Here is a tiny trained network, its code and every weight. The questions are about switching its units off for an input and a class, where a switched-off unit gives its printed mean instead of its output.

import numpy as np


def w(rows, s, z=0):
    codes = np.array(rows[::2]) - 128.0
    scale = np.full(codes.shape[1], s)
    scale[-1] = z or s
    return codes * scale


def f(y):
    return np.maximum(y, 0)


def log_softmax(a):
    a = a - a.max(-1, keepdims=True)
    return a - np.log(np.exp(a).sum(-1, keepdims=True))


def net(x, mask):
    res = np.array(x, float).reshape(1, 8) / 4 @ E
    y = f(res @ A[0][:, :-1].T + A[0][:, -1])
    res = res + np.where(mask, y, B[0][:, -1]) @ B[0][:, :-1]
    return log_softmax(res[-1] @ U[:, :-1].T + U[:, -1])


A, B = {}, {}
E = w([
[254,130,140,99,149,143,163,52,145,121,65],'x0',
[156,110,59,68,64,173,97,163,39,75,91],'x1',
[120,131,133,129,182,186,95,171,184,93,106],'x2',
[138,195,178,67,142,109,105,135,119,151,131],'x3',
[175,170,103,68,105,88,198,193,145,84,175],'x4',
[124,99,124,26,144,139,86,142,115,145,96],'x5',
[135,145,99,138,65,121,92,170,125,155,89],'x6',
[122,43,132,136,183,23,79,93,157,87,168],'x7',
],0.012)
A[0] = w([
[41,77,71,146,97,129,67,155,106,119,139,206],'n0',
[139,122,68,97,109,118,206,217,135,101,184,49],'n1',
[159,97,117,151,160,254,146,134,172,116,73,90],'n2',
[133,136,119,145,141,227,145,161,172,102,82,77],'n3',
[170,122,149,180,151,110,167,88,129,137,160,103],'n4',
[109,146,148,104,88,160,128,238,109,111,163,77],'n5',
[114,91,109,99,111,115,168,50,73,156,135,74],'n6',
[121,206,146,119,77,141,181,133,127,184,117,59],'n7',
[160,95,117,88,154,148,63,127,119,88,144,112],'n8',
[37,101,134,210,152,135,110,119,152,145,211,240],'n9',
[150,52,159,175,150,88,125,31,174,160,105,229],'n10',
[138,42,138,142,163,101,114,94,112,68,141,107],'n11',
[17,122,165,196,131,117,128,111,153,115,162,147],'n12',
[78,97,59,135,122,125,106,149,101,134,159,105],'n13',
[187,173,193,130,113,147,160,95,158,127,133,5],'n14',
],0.011,0.0032)
B[0] = w([
[143,161,127,111,113,153,104,137,84,186,142,213],'n0',
[145,114,201,167,143,52,179,118,184,104,124,204],'n1',
[140,120,88,88,127,160,97,155,81,179,182,204],'n2',
[142,117,109,62,140,158,116,147,87,140,127,188],'n3',
[204,171,128,55,104,142,185,111,120,130,135,195],'n4',
[184,185,135,140,106,136,138,118,160,136,132,197],'n5',
[165,85,81,92,161,154,123,153,91,114,148,177],'n6',
[86,75,126,122,160,75,120,180,108,71,153,200],'n7',
[128,100,150,143,215,157,144,146,146,110,130,178],'n8',
[58,44,91,150,170,118,176,162,159,128,107,248],'n9',
[191,147,146,182,118,12,243,143,178,139,142,254],'n10',
[145,104,138,56,167,151,159,141,88,49,178,199],'n11',
[50,51,111,151,187,80,137,122,148,106,103,228],'n12',
[135,143,156,142,73,118,125,153,131,190,112,178],'n13',
[138,118,140,118,130,173,111,104,98,164,108,182],'n14',
],0.011,0.018)
U = w([
[60,94,146,167,161,109,115,155,160,205,94,189],'0',
[108,136,148,156,104,159,58,65,137,77,115,6],'1',
[254,199,165,115,70,120,143,148,133,167,146,115],'2',
[164,111,10,65,123,243,54,158,32,202,150,187],'3',
[147,73,47,103,196,96,141,159,139,9,142,172],'4',
],0.0087,0.0025)

Each question gives the input, the list of numbers given to net, and the class t.
The units are the neurons (one row each of A and B). Each row of codes is followed by its name. A weight is (code - 128) times the scale printed after its matrix; where a second scale follows, it is the last column's (A, B and U).
mask holds one flag per neuron, in row order. A switched-off neuron (its flag False) gives its mean, the last column of its row in B, instead of its output. The means were averaged over made-up inputs and are rounded, as every weight is.
A unit's drop is (log p(t) with every unit on - log p(t) with that unit switched off) / (log p(t) with every unit on - log p(t) with every unit switched off).
The circuit of an input: a set's keep is (log p(t) with only the set's units on - log p(t) with every unit switched off) / (log p(t) with every unit on - log p(t) with every unit switched off). Starting from the 12 units with the biggest drops (on a tie, the unit counted first), units are removed one at a time, each time the one whose removal leaves the highest keep (on an exact tie, the one counted first), for as long as the keep stays at least 0.8.
units of the circuit, in order: the units of the circuit, biggest drop first
most important unit: the unit with the biggest drop
top k neurons: the k neurons with the biggest drops, biggest first
drop of u: that unit's drop, to one decimal
input [-2,-4,-8,6,-6,-1,-1,3], class 4: most important unit => n6
input [-1,-8,-2,4,1,-8,7,-3], class 4: top 3 neurons => [n7, n4, n13]
input [-6,5,-2,-7,0,0,-2,-4], class 2: top 3 neurons => [n1, n5, n13]
input [1,3,2,-5,4,-5,3,0], class 2: units of the circuit, in order => [n9, n12]
input [1,2,2,2,5,3,-4,-5], class 2: top 2 neurons => [n9, n12]
input [-3,-2,1,2,5,6,-4,-8], class 2: top 4 neurons => [n5, n9, n12, n11]
input [-5,-4,-1,3,2,-7,4,-8], class 4: top 3 neurons => [n7, n13, n0]
input [-3,-8,-8,2,2,3,1,-4], class 4: top 2 neurons => [n7, n13]
input [-8,2,0,8,0,1,-2,-6], class 2: top 3 neurons => [n5, n9, n12]
input [-2,-5,-6,1,0,5,3,3], class 0: top 3 neurons => [n11, n7, n4]
input [5,1,7,-7,6,3,5,0], class 3: units of the circuit, in order => [n2, n10]
input [-3,-4,0,4,-6,-3,-4,3], class 4: top 3 neurons => [n11, n13, n4]
input [8,0,3,-3,-2,-1,4,-1], class 3: top 3 neurons => [n2, n1, n3]
input [-2,8,0,8,-2,-3,7,2], class 3: units of the circuit, in order => [n10]
input [-6,8,-3,4,0,3,-3,6], class 3: top 2 neurons => [n10, n0]
input [6,-5,-8,-5,6,-1,5,-1], class 2: top 2 neurons => [n9, n12]
input [-8,4,-2,-2,-7,-1,-8,-4], class 0: top 2 neurons => [n12, n9]
input [0,-5,3,0,0,8,3,1], class 0: drop of n5 => 0.1
input [-3,1,-1,8,7,5,3,2], class 2: drop of n9 => 0.2
input [-8,-5,6,8,6,-8,2,5], class 0: drop of n11 => 0.2
input [4,0,5,3,3,4,-4,1], class 3: drop of n10 => 0.3
input [-2,2,5,2,-2,-5,5,2], class 0: top neuron => [n2]
